Each matrix's rows are made from only a few directions, up to rounding. Fill in the rest of each cut row.
Made from 2 directions:
[[ 0.34  5.15  1.59  6.91  4.77]
 [ 0.72  2.15  0.40  2.42  1.88]
 [-0.83 -3.23 -0.72 -3.84 -2.88]
 [ 2.71 -0.25 -1.31 -2.52 -0.76]]
Cut rows, each with the rest of it:
[0.49 3.58 0.99] => [4.59 3.26]
[ 1.78 -1.54 -1.32] => [-3.57 -1.79]
[0.66 2.02 0.38] => [2.29 1.77]
[0.29 2.31 0.65] => [2.99 2.11]
[-0.22 -4.68 -1.48] => [-6.34 -4.35]
[-0.93  2.29  1.19] => [3.93 2.33]
[-0.37 -2.32 -0.62] => [-2.94 -2.11]

Made from 3 directions:
[[-0.04  3.36  2.23  2.14 -2.55]
 [-2.38  0.52  5.50 -0.89  6.69]
 [ 0.54 -1.28  0.47 -2.15  1.90]
 [ 1.52  0.72 -0.29 -0.41 -2.53]]
Cut rows, each with the rest of it:
[ 1.85 -0.66 -3.97  0.23] => [-4.52]
[-1.88  1.36  1.15  2.39] => [0.68]

Made from 2 directions:
[[ 0.19  0.04  0.11  0.21  0.16]
 [-1.32 -1.87  0.49 -0.72  0.50]
 [-7.57 -6.91 -0.19 -5.93 -0.93]]
Cut rows, each with the rest of it:
[ 0.16  0.34 -0.15  0.03] => [-0.17]
[-2.45 -2.75  0.33 -1.68] => [0.20]

Made from 2 directions:
[[-0.86  0.21  1.42  0.07  0.11]
 [ 1.26 -0.54 -7.01 -1.53 -4.35]
 [ 2.31 -0.63 -5.32 -0.63 -1.58]
 [ 0.62 -0.29 -4.07 -0.93 -2.66]]
Cut rows, each with the rest of it:
[-0.85  0.13 -0.30 -0.43] => [-1.34]
[ 0.09 -0.05 -0.73 -0.18] => [-0.51]
[0.17 0.18 4.36 1.33] => [3.92]

Made from 2 directions:
[[ 1.96 -0.90 -0.21 -0.15 -0.23]
 [ 0.56 -1.25 -2.62  0.54  2.29]
 [ 0.88 -0.66 -0.75  0.08  0.51]
 [ 6.35 -0.66  5.07 -1.79 -6.05]]
Cut rows, each with the rest of it:
[ 0.89 -1.29 -2.37  0.45] => [1.99]
[ 3.82  0.32  4.88 -1.49] => [-5.32]
[ 0.57  0.71  2.42 -0.61] => [-2.35]
[-2.00 -0.08 -2.33  0.73] => [2.58]
[-0.15 -1.08 -2.94  0.68] => [2.74]
[-2.01 -0.27 -2.84  0.85] => [3.05]
[-1.22  1.52  2.60 -0.47] => [-2.14]

Made from 2 directions:
[[-5.81  1.57  0.13 -0.83 -1.84]
 [ 0.46  0.15 -0.16  0.03  0.48]
 [-0.86 -0.49  0.41 -0.03 -1.15]]
Cut rows, each with the rest of it:
[-4.25  0.71] => [ 0.33 -0.55 -1.87]
[-0.03 -0.31] => [ 0.17  0.04 -0.40]
[ 2.22 -1.70] => [ 0.55  0.46 -0.64]
[-2.20  1.57] => [-0.48 -0.44  0.49]
[-0.29  2.15] => [-1.12 -0.30  2.43]
[1.77 1.11] => [-0.90  0.05  2.50]

Made from 2 directions:
[[-1.78 -3.43 -0.69  1.85 -2.16]
 [-1.56 -3.73 -1.25  0.62 -3.51]
 [ 2.71  5.61  1.38 -2.29  4.14]]
Cut rows, each with the rest of it:
[ 2.38  4.55  0.87 -2.55] => [2.77]
[ 0.79  1.80  0.55 -0.44] => [1.58]
[ 0.61  1.30  0.34 -0.47] => [1.01]
[-0.86 -1.57 -0.26  1.00] => [-0.86]
[ 2.89  5.47  1.02 -3.16] => [3.26]
[-0.49 -1.37 -0.56 -0.07] => [-1.54]
[ 0.88  1.13 -0.18 -1.73] => [-0.23]

Made from 2 directions:
[[-1.45  1.14 -0.23  0.16 -0.35]
 [-5.95  4.39 -0.29 -0.49 -1.86]
 [ 1.51 -1.10  0.03  0.20  0.50]]
Cut rows, each with the rest of it:
[ 2.60 -2.06  0.47 -0.38] => [0.59]
[ 2.41 -1.98  0.62 -0.65] => [0.44]
[ 1.81 -1.11 -0.48  1.11] => [0.92]
[-0.23  0.37 -0.51  0.83] => [0.24]

Made from 2 directions:
[[ 1.11  0.90  1.06  1.21 -1.59]
 [ 0.80  2.25 -3.37  3.67 -5.72]
 [-1.50 -1.46 -0.79 -2.06  2.85]
 [ 0.62  1.42 -1.78  2.28 -3.52]]
Cut rows, each with the rest of it:
[ 1.25  2.11 -1.64  3.28] => [-4.92]
[-1.93 -2.12 -0.43 -3.06] => [4.33]
[0.81 0.79 0.43 1.11] => [-1.53]
[-0.17 -0.43  0.62 -0.71] => [1.10]
[-0.07  0.07 -0.40  0.15] => [-0.27]
[ 0.20 -0.28  1.33 -0.56] => [0.99]
